Each row is followed by its class.
250  -86  195  41  -378  444  -75  97  42  511  278  34  -85  -2  124  301  -113  -193  433  238  -27  -18  -300  298  -243  -71  162  25  -116  33  90  56  99  -191  -12  -130  -566  -310  -166  -227  -97  85  -363  166  161 -> <16>
32  -220  222  30  -43  128  -384  284  -95  123  52  -116  24  -129  113  108  30  -230  347  78  -142  -56  -422  16  -189  296  -49  67  -18  84  57  23  -20  287  137  -113  -149  -71  90  -52  -14  30  -136  105  186 -> <85>
106  179  -171  96  -319  98  225  -5  139  7  201  -137  -246  216  -404  -44  -375  -391  -92  -166  -38  91  -305  174  -200  -122  -147  -256  -155  300  -540  -88  235  116  -100  141  271  -316  -202  223  -67  -226  -110  49  4 -> <122>
40  311  -205  30  -393  164  -188  -342  145  -122  14  8  -11  150  -52  193  0  195  -343  85  100  68  23  99  269  1  245  -263  212  -197  89  9  205  -90  -89  -121  -29  -94  -287  -153  -19  387  -134  -422  184 -> <14>
72  222  100  117  39  -146  10  -268  46  51  -16  -122  -35  138  -277  73  125  164  385  491  -311  323  -224  -85  105  30  155  -153  203  -97  1  16  176  96  -83  -214  -39  -74  -114  77  -144  -104  -108  93  59 -> <85>
51  244  183  73  -263  -15  109  -59  143  81  119  -57  -195  131  -88  145  79  138  341  340  -92  31  -136  -40  57  -234  -5  -125  110  -33  155  18  172  -209  65  54  -88  -7  -153  71  -123  -23  -29  38  103 -> <86>
-63  40  97  -72  -291  190  100  235  317  -202  -131  -17  -34  273  42  163  41  -56  40  40  -118  -51  -622  -143  142  -391  -21  -128  -280  41  130  -28  204  -137  7  -54  -50  102  -106  2  -48  -58  -373  84  216 -> <94>
58  -173  158  245  249  93  -111  119  -39  388  228  130  -167  -250  -28  309  -30  -77  362  -299  -248  -86  345  129  -316  124  -78  -16  116  3  -206  240  -340  136  -171  -176  40  -276  -118  122  141  36  -97  2  52 -> <46>
-72  164  -26  -151  141  71  34  -24  148  -247  -296  -219  -121  168  73  -63  69  3  79  391  -178  301  -123  -134  358  173  228  -177  14  -96  278  -185  118  -86  142  -69  -196  -4  115  -21  -99  42  -208  101  41 -> <14>
65  627  406  -55  -101  95  212  325  238  267  160  -150  -169  103  215  170  40  75  593  550  183  146  -317  68  -291  -490  260  3  602  -58  300  249  136  -433  332  312  -243  -482  -172  85  -343  -77  334  279  6 -> <86>
47  -430  309  229  -185  79  -192  195  54  297  42  144  -237  -50  116  223  -103  -229  185  -44  -153  -137  -205  35  -179  -213  -68  329  -28  255  111  -51  43  128  51  140  -41  68  -41  182  -18  -241  37  100  337 -> <135>
-209  177  -96  -220  -118  -90  -295  -440  148  -182  -95  -21  110  -103  -96  26  184  335  40  128  -92  39  95  -48  268  12  -105  -388  -45  83  -76  130  152  99  -29  97  106  -12  -298  -124  -212  36  12  -399  -141 -> <3>
-145  -36  239  -76  93  203  81  76  782  -132  -441  -376  137  68  114  388  41  179  -205  225  135  251  -291  145  -232  -19  634  -630  -243  -261  -92  272  353  32  -93  27  87  -344  -524  -277  -55  202  -239  61  26 -> <94>
142  16  395  37  72  99  -231  -171  79  -93  119  291  -70  198  131  324  -32  99  401  -4  -453  -282  -210  145  -314  -45  6  211  -120  83  221  207  -284  158  189  7  32  246  305  -37  -77  -268  -270  433  407 -> <14>
-13  251  -61  -130  -78  -144  216  -375  398  -106  215  -58  -82  -20  -102  -47  7  452  136  184  -88  -140  149  139  -119  73  106  -251  106  -237  294  326  -116  -57  -3  166  183  -44  -172  -115  -54  -43  -32  -96  84 -> <122>
223  336  211  146  -177  132  90  26  61  209  216  -204  -246  -207  -51  99  2  -18  482  370  -39  108  -271  118  -309  188  248  -118  211  -147  29  -120  63  128  88  212  -300  -337  -120  5  -414  -115  -27  193  55 -> <86>
53  17  25  -123  -597  271  -59  155  25  71  627  28  -421  316  -275  71  -174  -4  -225  -19  385  -295  -72  233  93  -15  174  -205  21  -26  32  -299  -37  -245  -137  275  -44  -109  312  -186  -169  292  13  -500  57 -> <16>
74  447  216  43  20  -44  79  -166  71  -71  31  -78  30  91  -74  111  164  324  488  525  -177  110  -340  -85  -118  24  333  -201  260  -170  247  257  77  -104  -89  2  -207  -184  -45  -87  -198  -61  -118  266  114 -> <135>
-24  472  -62  -538  -100  328  -504  -158  472  -395  -385  -202  269  212  -35  240  350  285  487  371  -381  73  -169  -267  492  -30  -68  -515  -348  59  105  140  231  -77  62  -163  -153  -157  -310  -226  -119  153  -468  -88  -124 -> <135>
48  52  -367  -56  -403  157  217  -200  305  -5  368  35  -254  174  -278  -149  -121  85  -458  -112  322  -185  -4  218  27  -51  -13  -170  181  -298  143  -233  -86  -80  147  144  157  -114  -105  -20  -15  74  -219  -538  26 -> <122>
94  41  110  -33  -201  277  34  110  327  -190  71  -161  -161  109  -65  256  -122  54  26  11  -34  -39  -245  105  60  176  92  -317  -317  -18  8  -126  35  -23  -88  89  168  -38  35  -136  -209  23  -276  -65  169 -> <94>
-86  -152  322  47  -60  -11  -215  231  121  169  -47  -47  -74  211  -90  142  14  -45  210  136  -179  -85  -302  64  -277  -117  51  -19  159  130  164  73  -45  271  67  -6  85  -274  -115  29  90  -49  -149  -174  150 -> <85>
-76  -56  -261  -235  -362  493  131  -346  261  124  88  7  28  217  18  -37  -83  17  -588  -130  620  82  48  243  260  -15  178  -556  -63  -211  113  -337  134  -235  261  -4  17  -279  -165  -200  -152  404  -168  -512  -233 -> <85>
-41  -64  342  79  -267  167  74  -34  281  191  -66  -49  -145  335  -120  430  -101  -54  61  120  -361  -135  -122  199  -210  -194  68  -201  -266  119  202  97  70  62  18  6  258  127  -129  9  159  -68  -282  -5  403 -> <135>
20  -10  -249  98  -457  -13  521  -286  26  -40  459  17  -182  247  -80  -164  -11  39  -559  -204  333  -154  -191  321  103  -171  15  -207  102  -350  19  -270  100  -254  66  170  51  149  23  -118  -31  154  -139  -594  89 -> <46>
-106  114  116  -88  -138  60  -27  129  387  -276  -223  -134  -131  308  -100  146  -57  84  -62  221  -146  -106  -148  -139  259  -109  -162  -326  -147  143  79  -31  102  96  78  -9  205  89  -67  70  -112  5  -103  -111  23 -> <86>
-39  476  -39  59  77  66  60  -153  138  31  -31  -104  -27  57  -8  270  179  160  441  254  -67  184  90  -294  -40  -217  82  -248  377  -157  342  480  55  -312  271  -48  -57  -323  -93  20  68  -92  -318  163  209 -> <16>
-147  386  102  -200  -284  222  -206  -69  664  -310  -322  9  -387  290  -19  478  231  254  392  140  -293  49  -51  -127  149  -200  131  -266  69  86  480  174  72  -128  174  136  227  65  -104  -171  -17  176  -56  -146  260 -> <14>
-89  14  -107  -302  -142  203  167  -156  418  -245  -103  -20  -1  415  -162  -76  134  -17  -47  217  63  145  -381  47  417  -261  345  -546  -304  -48  -68  -164  420  -192  7  -80  -114  60  69  -292  -176  249  -418  -153  -126 -> <135>
-76  152  -349  -243  -441  90  454  -627  280  -324  260  -20  185  503  52  -104  -32  394  -888  -17  451  -273  -115  323  403  -138  147  -501  -238  -220  26  70  164  -439  -47  226  15  273  -143  -255  -72  245  -215  -607  114 -> <94>
-35  101  -85  126  -325  -127  268  -123  57  -76  461  -172  -85  167  -148  -95  -82  223  -366  106  273  -138  -308  317  61  193  201  -213  377  -274  -143  -60  -97  -102  -66  119  13  -152  1  -149  -98  192  -118  -581  227 -> <46>
34  82  -154  -62  -481  78  423  -107  301  4  439  27  -220  333  -196  9  -37  81  -305  -234  489  -42  -21  216  387  -498  277  -345  -14  -323  223  -192  139  -523  30  126  143  35  10  -40  -127  417  -178  -481  30 -> <14>
184  499  212  112  -127  -90  328  -54  242  227  269  -194  -192  -226  -131  126  156  119  493  320  -172  -43  -185  0  -93  -185  192  -168  104  -455  304  75  8  -55  191  129  -9  -181  -291  37  -373  -218  -275  147  136 -> <14>
10  -373  344  198  26  192  -175  199  143  331  -117  87  -116  43  83  234  -46  -328  169  -141  -83  -91  -39  -75  -68  -224  -74  192  -187  80  328  77  -48  84  198  -22  38  -161  -195  145  102  -198  -128  139  124 -> <85>
-62  330  -90  -258  -192  681  100  151  427  -154  -74  -184  -134  24  219  434  -160  101  -218  111  222  -58  108  84  -246  -36  244  -369  -419  64  74  317  1  -515  -47  265  -215  -9  -198  -130  -43  18  -261  322  242 -> <122>
96  -170  115  160  -260  -63  165  221  22  326  391  237  -269  367  79  229  -172  19  81  -145  -335  -394  46  193  -186  -307  -17  347  121  305  -221  -29  -92  -46  -223  259  -49  -47  39  53  -96  -423  27  -210  325 -> <14>
-180  -60  113  -115  -13  -372  281  -78  106  38  296  -277  88  35  92  -144  203  -26  164  14  -41  165  15  8  330  -414  664  -182  -143  -315  -15  232  410  -204  -13  -122  -316  43  -24  -324  4  272  -309  43  -62 -> <94>
399  398  379  121  -574  -137  440  -171  174  210  540  -141  -141  -372  -263  139  210  477  734  318  -178  -94  -162  313  -137  254  452  -16  44  -459  342  223  49  -102  -361  208  -302  -5  -103  -372  -373  281  -227  -49  197 -> <16>
-85  -96  -99  44  -135  36  158  -175  59  -465  -180  103  84  405  -86  339  -58  17  -9  -58  -520  -156  -187  -62  -83  83  -75  75  -165  40  124  -262  -105  565  166  -360  240  619  581  -115  80  9  -475  -61  801 -> <86>
-58  -96  216  85  162  92  -235  216  84  115  -75  171  -50  73  -38  316  -17  -90  186  -177  -133  -137  40  -132  -166  -77  -295  40  -76  137  32  172  -157  28  118  29  303  -53  40  134  116  -229  43  184  91 -> <3>
-242  -133  97  -214  447  -132  -351  81  169  16  -289  -39  129  225  208  -82  38  -114  -11  65  -74  157  -62  -73  254  -59  314  -75  34  289  -210  52  -123  66  74  -60  -104  -184  -55  -113  -214  -84  170  165  -223 -> <46>
179  -174  285  156  -71  -14  -275  -10  94  107  233  38  -301  -275  -157  240  149  174  474  -136  -440  -14  -42  17  -131  214  -174  -49  -30  -5  -112  229  -245  0  -389  -51  -19  71  16  61  147  26  -325  -34  296 -> <14>
79  530  219  31  154  -75  147  284  165  230  108  -271  -75  231  -66  148  10  -81  542  439  81  296  -475  118  -347  -468  395  -45  460  -149  90  165  285  -96  200  346  -208  -546  177  162  -321  -265  309  656  275 -> <122>
109  316  -310  -137  -660  527  96  -72  209  40  263  -189  -186  98  -56  76  -127  64  -322  138  523  -44  38  124  213  66  -26  -420  188  -96  405  -148  70  -385  295  149  -49  -156  5  -111  -86  403  -130  -448  101 -> <122>
74  537  150  -57  -510  261  -109  -250  300  -89  204  -205  -173  136  -182  258  50  344  455  411  -448  -207  -229  120  -9  219  -71  -292  -221  34  79  140  -104  78  11  134  35  121  -148  -89  -163  -17  -208  93  324 -> <122>
-156  -31  -56  -127  -80  88  15  -39  252  -228  -57  -149  34  -14  76  81  -113  37  -127  60  101  -145  -158  38  -48  196  56  -225  -44  -29  -307  -96  171  118  29  40  58  -182  -104  -141  -47  97  -28  -200  -18 -> <135>
132  260  -78  -23  -1  239  -41  -286  189  -150  -159  -44  -86  250  -74  138  26  11  279  219  -404  158  -494  -231  94  -138  -177  -141  -211  23  104  135  44  -92  60  -256  -81  -51  -175  72  64  -269  -608  408  102 -> <3>
-62  138  355  -131  -266  32  -7  64  294  127  49  -80  -63  227  -10  140  194  199  603  456  -20  115  -327  -41  127  -117  365  -183  85  113  169  175  277  -381  14  24  -184  20  -29  -232  -194  291  7  126  19 -> <85>
85  193  107  71  81  -55  217  -210  63  88  65  -376  123  138  105  8  -23  163  45  343  80  182  -272  87  -59  -193  288  -149  90  -356  439  316  85  -221  117  -60  -94  -119  -78  -93  -5  77  -493  134  216 -> <135>
14  422  13  46  -51  1  -114  -21  -13  -53  64  -69  -129  2  63  -15  160  140  115  137  -353  -109  -4  -58  131  -143  73  37  36  -159  291  76  -157  71  48  56  -208  95  -150  62  -109  -155  -217  173  151 -> <122>
76  18  27  -188  -395  298  -222  -114  380  104  -133  56  -250  61  -144  336  89  322  -239  -210  -18  22  -99  142  -76  278  175  -192  -110  -106  265  63  29  -16  -353  129  199  -314  -274  -330  -42  209  -192  -277  182 -> <14>
80  311  337  122  -179  56  -154  -72  101  87  121  -186  -317  77  -226  152  74  29  582  782  -234  270  -520  90  90  198  299  21  280  -136  11  -126  254  -24  23  -49  -445  -243  -117  18  -231  44  -104  179  189 -> <122>
-49  26  -225  -34  -445  176  89  -74  165  -43  146  -19  -50  161  29  33  6  95  -499  -130  395  -116  -25  170  109  -262  140  -180  143  -169  117  -124  42  -228  97  128  57  12  -94  -108  91  343  -159  -636  162 -> <14>
41  484  209  51  127  -333  182  -30  52  -118  139  -54  108  113  -68  143  224  251  596  387  -153  45  -413  30  -265  -109  416  154  287  -368  115  226  -18  -30  65  48  -236  -103  37  -157  -198  -116  -173  288  263 -> <16>
86  122  -89  42  -345  204  386  73  217  98  537  -60  -49  319  -16  -70  -35  108  -339  -248  483  -124  -372  406  -330  -242  332  -367  147  -361  231  174  -277  -269  65  92  -55  -78  -59  -172  -86  307  -404  -137  195 -> <85>
171  43  109  144  -787  460  207  -65  397  317  362  -9  -485  162  -177  168  -28  133  73  365  152  -43  -367  300  112  69  620  -228  353  -46  99  -125  151  -296  -201  19  -450  -415  -256  -335  -173  434  -241  -368  120 -> <46>
-208  59  74  -211  72  50  -211  35  319  -221  -236  -35  -79  257  -180  252  7  68  -81  14  -293  -21  142  -120  304  -30  8  -340  -299  134  -82  103  -4  62  -141  -45  215  26  -96  65  35  -40  -135  -106  -24 -> <16>
-39  73  -113  -141  -104  164  -91  170  633  -161  -251  -369  -47  -122  24  -3  88  -60  -118  73  -1  23  -132  57  248  29  313  -495  -366  -240  75  -52  149  123  33  17  -130  -54  -496  -284  -127  303  -615  -320  -145 -> <94>
168  -680  -164  658  -386  249  601  326  -625  682  445  -124  -14  -362  116  -272  -412  -794  -342  -327  60  -39  -311  309  -522  158  -283  422  -305  15  -820  -520  67  56  -105  -168  -262  -11  -408  311  335  -314  -311  -60  -106 -> <3>
-47  -114  283  178  246  -267  375  153  -32  282  203  92  39  425  -132  -118  -123  -248  290  197  -81  74  -418  132  -227  -299  200  97  83  15  -288  -5  -31  44  33  -178  -189  -97  49  148  -201  -223  -28  458  9 -> <86>
73  480  197  18  -308  -87  339  -87  485  -11  232  -195  -163  225  -180  238  5  296  246  347  29  -125  -252  255  -88  -220  324  -151  66  -281  365  249  -63  -363  109  182  -55  43  -231  -143  -191  107  -282  169  365 -> <46>
-18  296  219  122  7  -204  103  97  240  119  214  -231  -198  53  -248  60  -41  184  117  268  197  -35  9  3  -193  -415  104  -338  461  -313  125  67  155  113  147  91  30  -399  -169  136  -300  133  -127  -90  -169 -> <135>
-84  272  324  -125  -185  75  549  426  281  151  124  39  33  653  -44  223  218  -15  402  458  103  15  -654  24  7  -782  440  -245  -26  124  140  169  169  -669  78  113  -312  39  87  -41  -273  -89  47  459  243 -> <46>
-95  -220  351  63  54  -28  -166  485  -45  184  132  -54  -209  -12  50  184  15  -175  230  -149  -178  -176  -114  30  -50  15  271  185  98  37  -74  -1  -71  164  -172  107  -196  -179  180  60  -74  35  13  -65  82 -> <14>
-79  152  66  -125  -123  62  -95  45  370  -194  -111  -194  -55  93  -110  183  60  180  54  114  -143  11  -129  -75  223  -26  -132  -413  -119  13  -21  65  85  23  -57  36  133  -119  -193  -29  -103  22  -111  -168  -32 -> <3>
13  243  171  77  -189  -81  145  -97  123  98  199  -90  -214  303  86  25  33  161  195  487  -94  -52  -276  161  -79  -161  281  -93  172  -28  357  65  3  -85  140  207  -216  66  -52  -68  -201  -82  28  68  226 -> <122>
-141  -65  136  -153  -85  103  -76  0  597  -171  -320  -165  -194  375  -27  202  -83  109  -211  240  -116  148  -136  -53  273  -180  165  -458  -141  119  134  -9  209  28  50  92  240  -18  -36  -23  -85  22  -167  -166  124 -> <16>
78  248  -283  -90  -681  309  71  -38  162  21  424  -164  -311  -111  -221  129  -57  123  -114  -21  350  -136  74  196  -49  164  -60  -365  253  -103  -25  -106  85  -167  -12  156  70  -257  -95  -159  -54  386  21  -553  61 -> <16>
102  -623  400  302  -118  -66  84  55  375  282  165  17  -161  116  33  178  -67  79  -133  -57  -127  -173  -330  147  -283  -126  52  72  -323  -315  375  236  -173  7  -162  7  -30  27  -300  -24  288  -134  -632  -127  462 -> <122>
39  232  -3  -50  117  -402  95  -252  127  -257  10  -165  183  150  78  -123  144  329  -9  366  -82  -12  -355  -277  179  -169  131  -138  6  -406  416  212  91  -95  74  -94  -178  287  -79  -7  -187  -131  -386  191  137 -> <86>
-208  478  136  110  13  -613  59  30  -146  -296  -180  56  -9  899  -92  -1  44  127  53  611  -518  -153  -814  -165  216  -400  551  127  288  291  197  99  28  60  -249  -10  71  423  12  177  -39  -262  182  -18  248 -> <14>
-151  -243  257  62  -127  41  31  195  -5  37  208  6  -107  289  -70  150  -179  -239  -58  -103  24  -159  -251  140  -61  -171  5  -78  -106  281  -123  -59  -112  14  176  129  144  -3  180  154  44  -153  -36  -24  184 -> <3>
66  13  -173  5  -465  129  177  -183  91  -154  344  -136  -171  155  -103  -17  -240  8  -581  -87  455  -146  -190  260  -59  -59  38  -179  -53  -295  282  -255  40  -86  173  190  133  56  111  -107  -9  169  -245  -406  237 -> <122>
-69  393  -214  -61  -693  61  192  -232  183  -318  182  -41  -543  806  -494  -82  -260  -111  -510  317  267  90  -831  639  179  35  114  -339  -177  178  -21  -649  -5  -48  39  303  423  231  -122  -97  -188  102  197  -626  50 -> <122>
-55  -133  42  -120  -245  86  -60  -14  248  122  -169  -98  -176  357  15  163  -164  -210  -65  28  -223  2  30  111  94  -275  31  -219  -186  557  -394  -85  441  159  -197  144  141  -167  -249  126  -109  -100  635  32  -191 -> <14>
82  42  -116  158  -346  322  426  -119  -117  126  527  -29  -217  -179  69  4  -69  -142  -229  -17  310  -93  -85  431  -24  264  383  51  309  -483  -8  -416  -37  -216  71  11  -263  -128  -19  -196  -106  289  -102  -440  197 -> <3>
18  284  249  -3  62  -211  87  -138  192  -12  49  -139  58  167  -3  23  99  206  400  349  -134  49  -392  67  -225  -168  160  -42  78  -189  200  189  42  -15  172  137  66  -46  -67  -70  -177  -188  -60  320  164 -> <135>
4  22  -140  68  -605  98  498  29  299  -101  707  -180  -177  166  -86  -51  -55  65  -390  -145  566  -338  -7  389  274  -239  425  -306  -6  -367  -38  -188  56  -504  49  273  4  153  34  -300  -100  443  -270  -670  240 -> <94>
9  -270  532  266  -275  -6  340  446  684  -6  -188  -327  99  -45  -312  269  17  149  -138  111  44  139  -134  167  327  -528  165  -116  -439  -552  -35  194  506  -523  -354  -185  219  199  -570  53  274  490  -801  -329  98 -> <16>
181  157  257  114  -282  406  12  235  40  201  177  31  -319  112  115  333  -131  -67  166  169  20  -221  -169  294  -416  -104  141  84  71  16  794  198  -407  -51  207  152  -119  -159  15  -135  19  -30  -312  -63  366 -> <16>
98  121  353  51  82  -30  -179  -91  82  127  160  -82  -95  50  -92  111  32  146  520  578  -243  113  -283  25  -69  152  132  62  175  -164  87  87  6  133  71  -141  -263  -162  -43  -29  -192  10  -103  266  64 -> <3>
-6  -328  369  278  -68  -326  -151  145  309  -205  134  -181  -104  219  -110  -123  -111  -85  0  13  -124  -290  -434  334  -203  -22  68  -41  -321  -17  -327  -125  22  516  -78  181  291  110  -320  -56  -106  -8  17  -190  -8 -> <85>
75  288  163  13  -273  -95  272  -76  143  -70  295  -158  -250  336  -244  -12  51  91  423  195  -373  -269  -74  85  -211  -319  52  -125  -161  -187  413  -42  -37  241  270  81  97  114  207  -104  -81  -81  -314  245  200 -> <14>
-88  150  132  -154  164  80  -143  -21  614  -233  -267  -203  -53  163  -74  185  34  120  -246  143  -183  -78  68  93  221  81  190  -480  -226  -120  73  119  -68  153  140  37  300  60  -200  -175  -163  64  -311  -153  17 -> <46>
-67  -575  163  262  -227  270  -75  98  186  -20  141  55  -341  -29  92  -7  -146  -170  -130  -75  106  -311  -133  -181  310  78  247  -164  -175  -19  83  -328  31  176  -98  -181  -214  139  32  32  -187  300  -65  -84  -170 -> <122>
-170  126  53  -275  -11  52  -109  28  568  -297  -130  -303  -36  355  -175  -35  -64  179  -295  200  122  93  -57  180  233  -74  274  -486  -137  14  -110  83  -9  -108  -37  143  238  -64  -150  -137  -27  255  -197  -286  -72 -> <135>
-129  57  159  -124  -216  156  -173  -301  411  -228  -306  -334  91  534  96  317  3  297  -254  386  -225  30  -479  84  139  218  337  -551  -308  61  209  69  36  211  -3  84  195  47  -79  -296  -176  18  -290  -251  434 -> <14>
74  116  -107  -73  -499  503  -284  353  69  -79  19  -168  -57  168  390  426  -35  30  -336  314  258  -205  -346  141  25  179  425  -323  -102  252  -25  -77  201  -276  -148  26  -498  110  -283  -402  -206  341  -186  -341  31 -> <94>
